bak: -0.29 -3.83 -0.45 -1.22
Ridum: +2.39 +0.62 +6.57 -6.44
tadut: +0.63 +7.18 +9.37 +1.10
Gula: +0.61 +6.57 +2.39 -6.44
perm: +2.39 -6.44 +0.61 +6.57 -> Gula
perm: +2.39 -6.44 +6.57 +0.61 -> Gula

vozit: -2.37 -2.72 +5.27 -1.35 -0.48 -1.11 -0.37 -3.71
ganal: -2.41 -3.82 +1.87 -3.27 -3.03 -4.76 +1.28 +2.17
Sodin: -3.71 -2.72 -0.48 -2.37 -1.35 -0.36 +5.27 -1.11
zed: +6.55 -3.36 -4.71 +4.60 +6.92 -0.39 -5.83 +9.18
mis: -1.35 -2.72 -3.71 -1.11 -0.36 -0.48 -2.37 +5.28
baz: +4.60 +6.55 -3.37 +9.18 -0.39 +6.92 -4.71 -5.83
perm: -5.83 -4.71 -3.37 -0.39 +4.60 +6.55 +6.92 +9.18 -> baz
present: +9.18 -0.39 +6.92 -> yes
perm: +5.28 -1.35 -2.72 -3.71 -1.11 -0.36 -0.48 -2.37 -> mis
present: -3.27 -3.03 -4.75 -> no
perm: -1.11 +5.27 -0.36 -1.35 -2.37 -0.48 -2.72 -3.71 -> Sodin

dinim: -5.32 +1.80 -0.50 +1.14 -3.78
neda: +5.14 +3.71 -0.81 -0.31 -5.85
levuf: +5.14 +3.71 -0.81 -0.31 -2.11
Ven: +6.91 -0.39 +0.21 -0.20 +0.02
boge: +0.83 -0.10 -3.89 -6.89 -0.82
Lagob: -2.45 +3.08 -3.04 -1.88 -6.22
bilob: +5.29 -2.90 -0.05 -1.62 +3.94
dube: -0.13 +2.12 +2.91 +6.67 -3.28
gedo: -7.96 -1.80 -0.25 +0.37 +1.55
busut: +4.76 -1.80 -0.25 +0.37 +1.55
present: +1.14 -0.50 -> no
present: -0.31 -2.11 -> yes
perm: -5.85 -0.81 -0.31 +3.71 +5.14 -> neda

zubaf: -0.67 +0.28 +6.04 +1.37
vebun: -1.12 +8.31 -3.95 -3.88
Vegup: +3.50 -2.31 +3.36 -6.26
lasab: -1.12 +3.18 -3.95 -3.88
riza: -0.99 +8.23 +7.70 +3.81
Kila: +2.59 -1.24 +7.36 +2.81
Tinut: +2.59 +1.20 +7.36 +2.81
present: +3.36 -6.26 -> yes
present: -0.99 +8.23 -> yes

met: -1.07 +1.29 -6.26 +1.98
Fon: +7.41 +3.34 +4.04 -0.21
Fefu: +4.04 +7.41 +3.34 -0.22
perm: -6.26 -1.07 +1.29 +1.98 -> met
perm: -6.26 +1.98 -1.07 +1.29 -> met
perm: -0.22 +3.34 +4.04 +7.41 -> Fefu
perm: +1.98 -6.26 +1.29 -1.07 -> met
present: -0.22 +3.34 +7.41 -> no
perm: -0.22 +3.34 +7.41 +4.04 -> Fefu

risab: -0.96 -0.56 +1.21 -0.73 -0.98 +0.51 +0.65 -2.61 -0.36 -0.27 -1.53 +0.22 -0.53 +0.15 +0.75 -1.35 +0.97 -1.55
bobi: -0.96 -0.56 +0.02 -0.73 -0.98 -4.88 +0.65 -2.61 -0.36 -0.27 -1.53 +0.22 -0.53 +0.15 +0.75 -1.35 +0.97 -1.55
tezu: -0.21 -0.82 -0.65 +0.37 +1.63 +0.15 +0.32 -0.47 +0.52 -0.58 +0.90 -0.38 +0.66 +0.98 -0.33 +0.43 +0.53 -0.88
kos: -0.89 -1.03 +1.19 +0.79 -0.59 +0.24 +0.61 +0.34 +0.83 +0.17 -2.67 -0.23 +0.06 +1.02 +2.02 -0.72 +1.69 -1.11
veg: +0.66 +1.63 -0.88 +0.52 -0.58 +0.37 -0.82 +0.43 -0.38 -0.21 +0.90 -0.33 +0.15 -0.65 +0.32 +0.53 -0.48 +0.98
tek: -0.48 +0.02 +0.78 +1.13 +0.06 +1.28 +0.62 +1.33 +1.08 -0.36 -2.50 +0.20 +0.07 +0.49 +1.73 -0.45 +1.79 -0.60
Geb: -0.36 +0.20 -0.45 +1.73 +0.62 +0.06 -0.60 +1.33 +1.28 +1.08 +1.80 +0.49 +1.13 -0.48 +0.07 -2.50 +0.78 +0.02
loz: +0.44 +0.44 -0.81 +0.53 +0.20 +0.75 +0.02 +1.39 +1.00 -0.76 +0.43 +0.20 -0.22 +0.05 +0.36 -0.01 +0.26 +0.07
pepo: -2.19 +0.27 +3.06 +2.21 -2.62 +3.90 +1.79 -2.00 +2.18 -1.57 -7.11 -0.39 -1.19 +1.59 +4.54 -2.12 +3.64 -2.80
revor: +2.05 +1.67 -2.62 +0.23 +1.28 -1.96 -1.30 +3.70 -1.03 +0.68 +5.20 +0.50 -0.39 -0.37 -2.46 +1.68 -2.15 +2.20
sez: -1.01 +0.14 +2.14 +2.31 -0.80 +4.57 +1.09 -1.57 +1.09 -1.62 -4.62 +0.52 -0.39 +1.07 +3.31 -1.21 +3.33 -2.86
perm: +0.98 -0.48 +0.53 +0.32 -0.65 +0.15 -0.33 +0.90 -0.21 -0.38 +0.43 -0.82 +0.37 -0.58 +0.52 -0.88 +1.63 +0.66 -> veg
perm: -2.50 -0.60 -0.48 -0.45 -0.36 +0.02 +0.06 +0.07 +0.20 +0.49 +0.62 +0.78 +1.08 +1.13 +1.28 +1.33 +1.73 +1.79 -> tek
perm: +0.07 +0.26 -0.01 +0.36 +0.05 -0.22 +0.20 +0.43 -0.76 +1.00 +1.39 +0.02 +0.75 +0.20 +0.53 -0.81 +0.44 +0.44 -> loz

bom: -3.47 +0.87 -7.47 -0.02 +1.97 +5.71 +5.54 +1.49 +0.15 +1.24 +0.64 -2.18 -0.08 +1.30 -0.66 +5.56 -3.64 -0.88 -4.78 -3.15 +1.07 -0.12 -2.05 +4.78 +0.50 +1.19 +3.22 +4.29 -3.22 +2.28 +4.12 +1.35 +0.60 -3.04 -3.77 -0.48 -0.99 -2.38 +4.39 -1.76 +0.06 -1.25 -7.15 +5.56 -3.47 -1.71 -2.69 +2.12 -0.87
bib: +2.02 +0.44 -0.08 +2.44 -6.04 -4.95 -0.18 -0.25 -0.61 -0.48 -2.20 +2.98 +4.82 -1.44 +2.21 +1.02 +1.51 +3.75 +0.16 -0.77 +0.79 +1.90 +2.35 +0.97 -4.21 +1.37 -0.48 -2.30 +1.71 +6.78 -3.46 -6.68 +3.28 -1.42 +0.23 -4.80 +5.79 +1.96 +2.73 -1.89 +0.08 -6.17 -2.25 -1.23 -5.42 +4.51 +0.31 -2.42 +3.71
lutu: -2.38 -0.88 +4.29 -0.66 -7.15 -3.15 +0.87 +1.07 -2.18 -1.25 -1.71 +4.39 -0.87 -3.64 +1.49 +2.28 +0.64 +0.15 +2.12 -2.69 -0.48 +5.56 +0.60 +3.22 -4.78 +1.30 -0.02 -3.77 -0.99 +4.78 -7.47 -3.46 +5.54 +1.35 -2.05 +0.06 +5.56 +0.50 +4.12 -1.76 +1.24 -3.04 -3.47 -0.08 -0.12 +1.97 +1.19 +5.71 -3.22
kulir: +2.14 +0.55 -0.77 +2.01 -5.66 -6.74 -1.46 -3.87 -2.10 +0.32 -0.19 +6.45 +0.21 -1.02 -1.39 +2.39 +0.30 +3.38 +0.69 -1.56 -1.99 +3.95 -0.98 +0.01 -3.88 +0.86 +2.31 -2.78 -1.28 +1.86 -6.42 -2.58 +2.12 +2.25 +1.00 -2.23 +5.79 +4.85 +5.64 -1.83 -2.07 -0.69 -5.57 -2.52 -1.60 +4.44 +3.36 +1.92 +1.18
Kurud: +3.34 -1.74 -0.73 +3.52 -6.02 -5.35 -1.03 +1.12 +2.45 +1.11 +1.02 +7.89 -1.78 -4.07 -2.92 +2.10 -3.47 +2.81 -0.13 -2.54 -1.99 +3.46 -0.63 +0.82 -5.31 +7.00 +1.77 -3.75 -1.33 +5.04 -6.22 -0.11 +3.52 +0.56 +2.24 -2.43 +2.13 +2.05 +3.97 -0.84 -0.78 -3.25 -0.76 -3.05 +1.94 +2.08 +1.32 +0.52 +0.92
present: +1.97 -0.12 -> no
perm: -4.78 -7.15 -0.87 -1.25 -3.22 -3.46 +5.56 -1.71 -0.99 +5.54 +2.28 -0.48 +1.35 -0.02 +1.30 +1.07 -3.04 +0.87 -2.05 +1.19 -3.47 +0.64 +4.39 +5.56 +1.97 -0.88 -0.66 -0.08 +4.78 +0.60 -3.15 -2.38 -3.64 +0.15 +5.71 +2.12 +4.29 +0.06 +1.24 -7.47 -3.77 +3.22 -2.69 -2.18 -1.76 -0.12 +1.49 +0.50 +4.12 -> lutu
perm: -2.07 -0.69 -5.57 -2.52 -1.60 +4.44 +3.36 +1.92 +1.18 +2.14 +0.55 -0.77 +2.01 -5.66 -6.74 -1.46 -3.87 -2.10 +0.32 -0.19 +6.45 +0.21 -1.02 -1.39 +2.39 +0.30 +3.38 +0.69 -1.56 -1.99 +3.95 -0.98 +0.01 -3.88 +0.86 +2.31 -2.78 -1.28 +1.86 -6.42 -2.58 +2.12 +2.25 +1.00 -2.23 +5.79 +4.85 +5.64 -1.83 -> kulir
present: -0.02 -3.77 -0.99 -> yes
perm: +1.18 +1.92 +3.36 +4.44 -1.60 -2.52 -5.57 -0.69 -2.07 -1.83 +5.64 +4.85 +5.79 -2.23 +1.00 +2.25 +2.12 -2.58 -6.42 +1.86 -1.28 -2.78 +2.31 +0.86 -3.88 +0.01 -0.98 +3.95 -1.99 -1.56 +0.69 +3.38 +0.30 +2.39 -1.39 -1.02 +0.21 +6.45 -0.19 +0.32 -2.10 -3.87 -1.46 -6.74 -5.66 +2.01 -0.77 +0.55 +2.14 -> kulir
present: +1.90 +2.35 +0.97 -4.21 +1.36 -> no
present: +1.02 +1.51 +3.75 +0.16 -> yes

gul: +7.93 +2.52 +2.30 -2.71
mozig: -0.89 +2.72 +1.54 -2.00
kuz: +2.52 +7.94 +2.30 -2.71
telag: -1.56 -5.80 -2.26 +7.69
perm: -2.71 +2.30 +2.52 +7.94 -> kuz
perm: -2.71 +7.93 +2.52 +2.30 -> gul

Duron: +1.58 +1.38 +0.08 -0.93 -0.65 -1.11 -1.99 -0.99 -1.36 +1.42 -2.96 -0.27 -1.27 -2.87 +0.61 -0.07 +2.77 -1.70 -2.28 +0.05
Rovi: +0.79 -1.92 +1.01 -0.12 +0.38 +1.20 -1.57 +0.66 +1.84 -4.95 -1.15 +2.82 -1.43 -0.43 +0.93 -1.79 -1.09 -0.43 -0.39 +2.25
Guki: +1.67 +0.08 +1.77 -0.41 -0.16 +1.30 -1.19 +0.21 -0.17 -2.09 -1.46 +0.25 -1.10 -2.37 +2.11 -0.32 -0.26 -1.01 -1.43 +1.47
pudos: -0.10 +3.26 +0.99 -1.60 -3.05 +1.90 -2.26 +0.75 +2.24 +1.90 -1.21 +2.20 +0.50 -8.05 +0.96 +3.65 +1.11 +6.99 -2.84 -0.81
kotu: +2.06 +1.00 +1.36 -0.70 -0.53 -0.18 -1.60 -0.86 -1.51 -0.35 -1.13 +2.74 +0.65 -3.02 +1.33 +0.12 +4.21 -2.37 -1.01 +0.06
Zagu: +2.02 -0.06 +1.22 -1.18 -0.38 +0.72 +1.79 +0.32 -0.56 +0.86 -1.68 -0.01 +1.80 -1.62 +0.96 +0.89 +1.73 -0.52 +0.81 +0.65
Sese: -0.26 +0.66 +2.59 +2.50 -1.58 +0.76 -3.11 +3.92 +1.48 -4.42 +5.25 -1.13 -3.19 -1.94 +1.25 +2.36 -3.98 +0.92 -1.44 -1.81
Tun: +0.93 +0.38 -0.28 -0.60 +2.73 -2.42 -4.50 -2.02 -1.00 -2.47 -2.75 +1.98 -5.81 -0.09 +0.53 -3.67 +1.81 -3.52 -1.08 -0.13
gumon: +1.34 -1.04 +0.19 +0.17 +1.25 -1.74 -1.06 +1.31 -0.08 -1.66 -1.96 -3.97 -4.99 +1.45 +0.15 -1.44 -2.37 -2.69 -0.08 +0.15
vuv: +0.93 -0.39 -2.87 +0.46 -0.25 -4.48 -4.05 -2.71 -2.69 +0.54 -3.48 +0.58 -2.32 +1.35 -2.00 -3.38 +4.51 -7.61 -4.45 +0.70
fima: +1.68 -4.44 -0.98 +1.91 -1.29 -2.30 -1.76 +1.71 +0.10 -4.74 -2.12 -2.38 -2.20 +3.99 -1.39 -2.98 -1.10 -7.52 -2.28 +3.04
Lorav: +0.77 -1.90 +1.45 -1.21 +2.14 +0.06 +3.67 +1.51 +0.88 -0.15 -1.43 -2.71 -0.34 +3.27 +0.65 -0.12 -0.16 +2.16 +9.00 -0.90
perm: -0.07 +2.77 -1.70 -2.28 +0.05 +1.58 +1.38 +0.08 -0.93 -0.65 -1.11 -1.99 -0.99 -1.36 +1.42 -2.96 -0.27 -1.27 -2.87 +0.61 -> Duron
perm: -5.81 -4.50 -3.67 -3.52 -2.75 -2.47 -2.42 -2.02 -1.08 -1.00 -0.60 -0.28 -0.13 -0.09 +0.38 +0.53 +0.93 +1.81 +1.98 +2.73 -> Tun
present: +2.20 -1.21 +1.90 +2.24 -> no
present: +0.66 +2.59 +2.50 -> yes
perm: -1.08 -0.13 +0.93 +0.38 -0.28 -0.60 +2.73 -2.42 -4.50 -2.02 -1.00 -2.47 -2.75 +1.98 -5.81 -0.09 +0.53 -3.67 +1.81 -3.52 -> Tun

fizuv: -7.58 +3.48 +6.21 +3.42 +1.88 -6.67 -1.63 -2.07
zug: +2.73 +6.34 -1.90 -0.30 -4.22 -1.89 +4.54 +1.33
radib: +0.49 -6.51 +2.10 +4.65 +5.04 +3.36 -6.40 +1.44
Gug: -2.07 -7.58 +1.88 +3.48 +6.21 +3.41 -6.67 -1.63
Munen: +3.38 -1.94 +3.25 +3.38 -1.45 +0.01 -3.20 +7.82
paz: +1.33 -4.22 +2.73 -1.90 -0.30 -1.89 +4.54 +6.35
Kadir: +0.43 +7.27 -2.25 -4.93 -5.74 -3.68 +6.02 -0.74
tebi: +4.27 +7.58 -5.97 -3.45 +4.14 +3.03 +2.53 -4.02
present: -2.07 -7.57 +1.88 +3.48 -> no
perm: -2.07 -1.63 -6.67 +1.88 +3.42 +6.21 +3.48 -7.58 -> fizuv
perm: -6.67 -1.63 -2.07 -7.58 +1.88 +3.48 +6.21 +3.41 -> Gug
perm: -7.58 -6.67 -2.07 -1.63 +1.88 +3.41 +3.48 +6.21 -> Gug
perm: +4.54 +1.33 +2.73 +6.34 -1.90 -0.30 -4.22 -1.89 -> zug

